Below is a small trained network, with its code and all its weights. Each question gives an input and a target symbol and asks what happens when units are switched off, that is, made to give their printed mean instead of their output.

import numpy as np


def w(rows, s, z=0):
    codes = np.array(rows[::2]) - 128.0
    scale = np.full(codes.shape[1], s)
    scale[-1] = z or s
    return codes * scale


def f(y):
    return np.maximum(y, 0)


def softmax(a):
    e = np.exp(a - a.max(-1, keepdims=True))
    return e / e.sum(-1, keepdims=True)


def log_softmax(a):
    a = a - a.max(-1, keepdims=True)
    return a - np.log(np.exp(a).sum(-1, keepdims=True))


def net(x, mask):
    ids = ['αγζλμπστψω'.index(c) for c in x.split()]
    T = len(ids)
    res = E[ids] + P[:T]
    u = 0
    for l in range(3):
        r = res
        for j in range(2):
            rows = slice(4 * j, 4 * j + 4)
            q, k, v = (r @ M[l][rows].T for M in (Q, K, V))
            z = softmax(np.where(np.tri(T) > 0, q @ k.T / 4**0.5, -1e9)) @ v
            o = O[l][rows]
            res = res + np.where(mask[u + j], z, o[:, -1]) @ o[:, :-1]
        u += 2
        y = f(res @ A[l][:, :-1].T + A[l][:, -1])
        res = res + np.where(mask[u : u + 4], y, B[l][:, -1]) @ B[l][:, :-1]
        u += 4
    return log_softmax(res[-1] @ U[:, :-1].T + U[:, -1])


Q, K, V, O, A, B = {}, {}, {}, {}, {}, {}
E = w([
[114,91,172,204,186,40],'α',
[170,150,111,179,130,134],'γ',
[73,226,122,73,106,125],'ζ',
[14,131,75,97,123,127],'λ',
[149,183,196,215,204,76],'μ',
[86,189,97,54,141,118],'π',
[4,148,122,112,60,135],'σ',
[127,143,89,227,129,118],'τ',
[177,120,119,148,119,117],'ψ',
[100,126,50,72,200,150],'ω',
],0.016)
P = w([
[197,210,3,142,20,32],'0',
[126,114,77,103,83,120],'1',
[121,119,86,112,110,110],'2',
[117,120,122,96,115,102],'3',
[32,151,104,70,194,138],'4',
[32,158,126,50,198,122],'5',
[26,157,147,50,209,114],'6',
[16,137,146,52,233,139],'7',
[21,182,172,45,226,106],'8',
[15,174,185,46,235,107],'9',
[25,169,194,40,252,119],'10',
],0.0055)
Q[0] = w([
[18,142,134,40,134,179],'0.h0',
[26,208,90,51,229,152],'0.h0',
[16,143,58,2,203,155],'0.h0',
[29,178,152,59,96,132],'0.h0',
[168,113,187,144,124,149],'0.h1',
[149,173,162,118,147,84],'0.h1',
[106,145,115,139,85,65],'0.h1',
[163,178,131,117,152,132],'0.h1',
],0.012)
K[0] = w([
[68,126,207,151,185,60],'0.h0',
[111,78,246,113,216,153],'0.h0',
[98,102,245,138,251,86],'0.h0',
[91,167,226,146,149,57],'0.h0',
[154,133,141,159,110,126],'0.h1',
[98,139,159,151,149,111],'0.h1',
[93,141,156,110,99,101],'0.h1',
[139,121,147,130,150,92],'0.h1',
],0.015)
V[0] = w([
[53,92,6,46,113,192],'0.h0',
[183,33,132,2,163,19],'0.h0',
[214,159,128,123,199,243],'0.h0',
[212,215,181,54,60,182],'0.h0',
[87,171,60,164,143,247],'0.h1',
[170,109,46,163,69,199],'0.h1',
[60,159,177,124,236,103],'0.h1',
[153,155,152,208,187,97],'0.h1',
],0.0067)
O[0] = w([
[134,25,84,141,98,80,110],'0.h0',
[63,185,2,139,212,73,128],'0.h0',
[177,139,179,76,222,100,60],'0.h0',
[102,148,210,140,150,53,2],'0.h0',
[173,109,192,96,149,190,191],'0.h1',
[158,155,175,85,126,112,75],'0.h1',
[74,87,140,156,132,156,236],'0.h1',
[123,72,98,137,71,138,123],'0.h1',
],0.0095,0.0044)
A[0] = w([
[228,164,217,69,87,93,48],'0.n0',
[179,70,208,157,81,110,2],'0.n1',
[166,20,170,254,101,81,101],'0.n2',
[123,114,83,211,104,172,76],'0.n3',
],0.0076,0.0089)
B[0] = w([
[126,157,79,81,59,101,147],'0.n0',
[135,145,107,244,164,110,134],'0.n1',
[196,179,120,83,93,196,255],'0.n2',
[142,94,155,96,160,71,210],'0.n3',
],0.011,0.0044)
Q[1] = w([
[72,63,140,102,115,219],'1.h0',
[180,109,101,75,190,97],'1.h0',
[216,157,225,145,83,30],'1.h0',
[144,179,42,153,12,44],'1.h0',
[150,144,67,99,124,228],'1.h1',
[211,246,99,156,141,116],'1.h1',
[59,119,154,170,1,161],'1.h1',
[235,180,48,168,138,68],'1.h1',
],0.0092)
K[1] = w([
[78,81,185,81,135,254],'1.h0',
[160,77,146,178,189,102],'1.h0',
[227,178,122,212,65,24],'1.h0',
[48,162,108,162,104,13],'1.h0',
[207,142,120,173,211,146],'1.h1',
[208,198,64,54,81,124],'1.h1',
[175,14,214,215,60,85],'1.h1',
[182,175,119,24,90,107],'1.h1',
],0.0089)
V[1] = w([
[154,138,132,253,166,231],'1.h0',
[96,153,82,186,109,60],'1.h0',
[140,42,72,116,150,122],'1.h0',
[86,127,145,192,115,165],'1.h0',
[119,134,119,31,102,154],'1.h1',
[137,94,120,160,164,114],'1.h1',
[79,71,143,95,118,148],'1.h1',
[74,136,110,117,139,135],'1.h1',
],0.0071)
O[1] = w([
[129,165,2,106,54,158,80],'1.h0',
[13,80,180,165,76,120,61],'1.h0',
[183,90,126,108,91,54,145],'1.h0',
[127,90,105,138,85,189,95],'1.h0',
[85,174,184,117,66,77,253],'1.h1',
[159,173,108,122,190,158,83],'1.h1',
[87,163,124,179,92,153,116],'1.h1',
[173,185,135,134,78,135,173],'1.h1',
],0.0065,0.004)
A[1] = w([
[188,44,115,89,228,114,89],'1.n0',
[77,114,96,66,74,125,1],'1.n1',
[1,125,146,112,164,126,140],'1.n2',
[163,57,144,140,99,39,86],'1.n3',
],0.0094,0.0062)
B[1] = w([
[221,180,143,167,31,140,203],'1.n0',
[102,96,30,234,110,197,178],'1.n1',
[219,166,107,79,130,89,253],'1.n2',
[137,98,126,151,254,190,225],'1.n3',
],0.0073,0.0064)
Q[2] = w([
[142,77,144,216,4,108],'2.h0',
[156,61,81,105,199,123],'2.h0',
[197,99,175,159,166,124],'2.h0',
[167,91,155,147,153,73],'2.h0',
[103,80,34,180,164,160],'2.h1',
[98,79,231,155,49,116],'2.h1',
[132,48,135,217,116,96],'2.h1',
[142,200,104,132,1,149],'2.h1',
],0.0086)
K[2] = w([
[106,156,101,254,129,157],'2.h0',
[134,65,95,130,145,116],'2.h0',
[131,96,160,166,85,67],'2.h0',
[109,109,107,154,125,52],'2.h0',
[116,80,84,135,174,175],'2.h1',
[71,123,130,141,34,59],'2.h1',
[71,136,62,112,98,77],'2.h1',
[127,176,123,201,108,152],'2.h1',
],0.011)
V[2] = w([
[109,181,117,243,135,63],'2.h0',
[129,185,154,189,123,129],'2.h0',
[183,102,134,162,152,143],'2.h0',
[175,73,160,162,147,107],'2.h0',
[182,135,189,149,115,200],'2.h1',
[178,169,105,126,153,124],'2.h1',
[95,123,60,211,254,159],'2.h1',
[129,171,101,112,89,65],'2.h1',
],0.0074)
O[2] = w([
[86,147,60,104,142,145,40],'2.h0',
[134,121,71,130,167,143,122],'2.h0',
[112,169,112,106,84,87,114],'2.h0',
[76,124,98,97,56,128,3],'2.h0',
[103,255,114,108,137,116,182],'2.h1',
[89,122,123,107,78,66,246],'2.h1',
[132,84,108,18,141,130,172],'2.h1',
[128,70,137,192,52,123,135],'2.h1',
],0.0087,0.0051)
A[2] = w([
[139,171,225,177,84,90,1],'2.n0',
[114,170,72,2,97,116,42],'2.n1',
[177,220,138,70,238,118,108],'2.n2',
[210,97,72,130,154,214,134],'2.n3',
],0.0074,0.0052)
B[2] = w([
[104,151,65,47,19,134,150],'2.n0',
[136,129,143,199,202,178,185],'2.n1',
[132,2,131,114,91,125,249],'2.n2',
[108,224,177,127,123,114,204],'2.n3',
],0.0087,0.014)
U = w([
[93,182,65,104,162,151,177],'α',
[161,144,175,204,153,108,107],'γ',
[174,93,177,66,102,157,99],'ζ',
[68,162,161,81,87,91,177],'λ',
[161,109,91,106,57,147,53],'μ',
[43,132,189,159,209,16,255],'π',
[126,63,124,224,87,156,116],'σ',
[141,46,135,222,138,103,104],'τ',
[82,33,42,73,65,141,90],'ψ',
[254,81,56,171,121,67,106],'ω',
],0.0077,0.0072)

Each question gives the input, a string of symbols that net reads in full, and the target symbol t.
The units are the heads (4 rows each of Q, K, V and O) and the neurons (one row each of A and B). Each row of codes is followed by its name. A weight is (code - 128) times the scale printed after its matrix; where a second scale follows, it is the last column's (O, A, B and U).
mask holds one flag per unit, layer by layer, with each layer's heads first. A switched-off unit (its flag False) gives its mean, the last column of its rows in O or B, instead of its output. The means were averaged over made-up inputs and are rounded, as every weight is.
A unit's drop is (log p(t) with every unit on - log p(t) with that unit switched off) / (log p(t) with every unit on - log p(t) with every unit switched off).
The circuit of an input: a set's keep is (log p(t) with only the set's units on - log p(t) with every unit switched off) / (log p(t) with every unit on - log p(t) with every unit switched off). Starting from the 12 units with the biggest drops (on a tie, the unit counted first), units are removed one at a time, each time the one whose removal leaves the highest keep (on an exact tie, the one counted first), for as long as the keep stays at least 0.8.
circuit, biggest first: the units of the circuit, biggest drop first
top k neurons: the k neurons with the biggest drops, biggest first
which heads matter: for each layer, one digit per head in row order, 1 if its drop is at least 0.15 and else 0, layers parted by /
input ω ω α, target ω: circuit, biggest first -> [0.n2, 0.h0]
input λ ψ ψ γ τ τ ψ λ ω λ ω, target ω: circuit, biggest first -> [0.h0, 1.n0]
input λ ψ ω ω σ α, target ω: circuit, biggest first -> [0.h0, 0.n2]
input γ γ ψ, target λ: top 2 neurons -> [2.n0, 0.n0]
input ψ λ ψ, target π: circuit, biggest first -> [1.h0, 0.h1, 0.h0]
input σ ζ ψ γ, target γ: circuit, biggest first -> [0.h0, 2.h1, 2.n2, 0.n2]
input μ τ μ σ, target ζ: top 2 neurons -> [2.n2, 1.n2]
input ζ σ ζ, target λ: which heads matter -> 11 / 11 / 01
input π μ ω ψ, target τ: which heads matter -> 11 / 10 / 01
input γ ω α π π μ μ μ ω ψ, target α: which heads matter -> 11 / 11 / 00
input λ λ ω α γ ω γ ζ ψ ζ, target α: which heads matter -> 10 / 10 / 00
input ω ζ μ, target ω: which heads matter -> 10 / 00 / 00
input μ μ μ σ τ, target α: which heads matter -> 10 / 00 / 00
input τ ζ γ ψ, target μ: top 2 neurons -> [2.n0, 0.n0]
input λ α μ ω γ ψ, target α: which heads matter -> 10 / 10 / 11
input μ ω α ω, target α: circuit, biggest first -> [0.h0]
input γ γ λ μ, target λ: circuit, biggest first -> [2.n0, 0.h0, 2.h1]
input τ ψ ψ ω ω ω ω π, target π: circuit, biggest first -> [0.h0, 1.h0]
input σ ζ ψ α τ ω μ λ, target ζ: which heads matter -> 10 / 00 / 10
input μ λ τ σ, target ζ: circuit, biggest first -> [0.h0, 2.n2, 0.h1, 2.h0]
input ω α ω σ ψ, target ψ: circuit, biggest first -> [0.h0, 2.h0]
input ζ ω λ μ, target σ: top 2 neurons -> [0.n2, 1.n2]
input π ω α ζ ψ ψ ω μ π, target ζ: which heads matter -> 10 / 10 / 10
input α τ ψ ζ μ ψ ψ ω ω, target ζ: circuit, biggest first -> [0.h0, 2.n2]
input ψ ω ψ σ γ ψ μ τ λ π ζ, target ζ: which heads matter -> 10 / 00 / 10
input μ ψ σ α, target α: top 3 neurons -> [0.n2, 2.n2, 1.n2]
